Below are the code and all the weights of a small trained network. Each question names an input and a class and asks about switching units off, where a switched-off unit gives its printed mean instead of its output.

import numpy as np


def w(rows, s, z=0):
    codes = np.array(rows[::2]) - 128.0
    scale = np.full(codes.shape[1], s)
    scale[-1] = z or s
    return codes * scale


def f(y):
    return y / 2 * (1 + np.tanh(0.7978845608 * (y + 0.044715 * y**3)))


def log_softmax(a):
    a = a - a.max(-1, keepdims=True)
    return a - np.log(np.exp(a).sum(-1, keepdims=True))


def net(x, mask):
    res = np.array(x, float).reshape(1, 5) / 4 @ E
    y = f(res @ A[0][:, :-1].T + A[0][:, -1])
    res = res + np.where(mask, y, B[0][:, -1]) @ B[0][:, :-1]
    return log_softmax(res[-1] @ U[:, :-1].T + U[:, -1])


A, B = {}, {}
E = w([
[27,188,171,254],'x0',
[67,63,118,140],'x1',
[115,145,13,110],'x2',
[78,184,132,127],'x3',
[241,180,126,166],'x4',
],0.0062)
A[0] = w([
[155,123,39,157,148],'N1',
[181,89,154,208,254],'N2',
[208,167,210,95,185],'N3',
[164,96,165,110,154],'N4',
[142,17,94,3,180],'N5',
[136,235,69,55,220],'N6',
],0.017,0.0039)
B[0] = w([
[150,126,19,170,162],'N1',
[113,218,165,56,175],'N2',
[184,213,185,217,196],'N3',
[213,69,173,98,159],'N4',
[79,180,25,30,253],'N5',
[205,254,77,75,194],'N6',
],0.023,0.014)
U = w([
[149,95,124,132,62],'0',
[134,59,160,82,110],'1',
[191,57,124,153,37],'2',
[2,119,165,165,253],'3',
[130,89,69,192,100],'4',
[146,158,61,80,125],'5',
[188,60,122,138,44],'6',
[166,166,155,167,193],'7',
],0.011,0.0057)

Each question gives the input, the list of numbers given to net, and the class t.
The units are the neurons (one row each of A and B). Each row of codes is followed by its name. A weight is (code - 128) times the scale printed after its matrix; where a second scale follows, it is the last column's (A, B and U).
mask holds one flag per neuron, in row order. A switched-off neuron (its flag False) gives its mean, the last column of its row in B, instead of its output. The means were averaged over made-up inputs and are rounded, as every weight is.
A unit's drop is (log p(t) with every unit on - log p(t) with that unit switched off) / (log p(t) with every unit on - log p(t) with every unit switched off).
The circuit of an input: a set's keep is (log p(t) with only the set's units on - log p(t) with every unit switched off) / (log p(t) with every unit on - log p(t) with every unit switched off). Starting from all 6 units, units are removed one at a time, each time the one whose removal leaves the highest keep (on an exact tie, the one counted first), for as long as the keep stays at least 0.8.
units of the circuit, in order: the units of the circuit, biggest drop first
unit that matters most: the unit with the biggest drop
k most important neurons: the k neurons with the biggest drops, biggest first
drop when u is switched off: that unit's drop, to one decimal
input [6,3,2,-8,0], class 7: unit that matters most -> N5
input [7,6,5,-3,-1], class 3: units of the circuit, in order -> N6, N5
input [2,5,-1,-4,1], class 3: units of the circuit, in order -> N6, N5, N3
input [2,7,2,0,0], class 3: units of the circuit, in order -> N6, N5
input [4,5,3,-1,-1], class 3: units of the circuit, in order -> N6, N5
input [8,1,-3,-3,-2], class 3: units of the circuit, in order -> N6, N5, N3
input [7,2,7,3,-3], class 4: 2 most important neurons -> N5, N2
input [1,-2,-4,-2,-5], class 3: drop when N6 is switched off -> 0.4
input [3,-4,-1,-4,1], class 7: drop when N5 is switched off -> 0.6
input [1,-2,-8,-7,8], class 7: drop when N5 is switched off -> 0.0
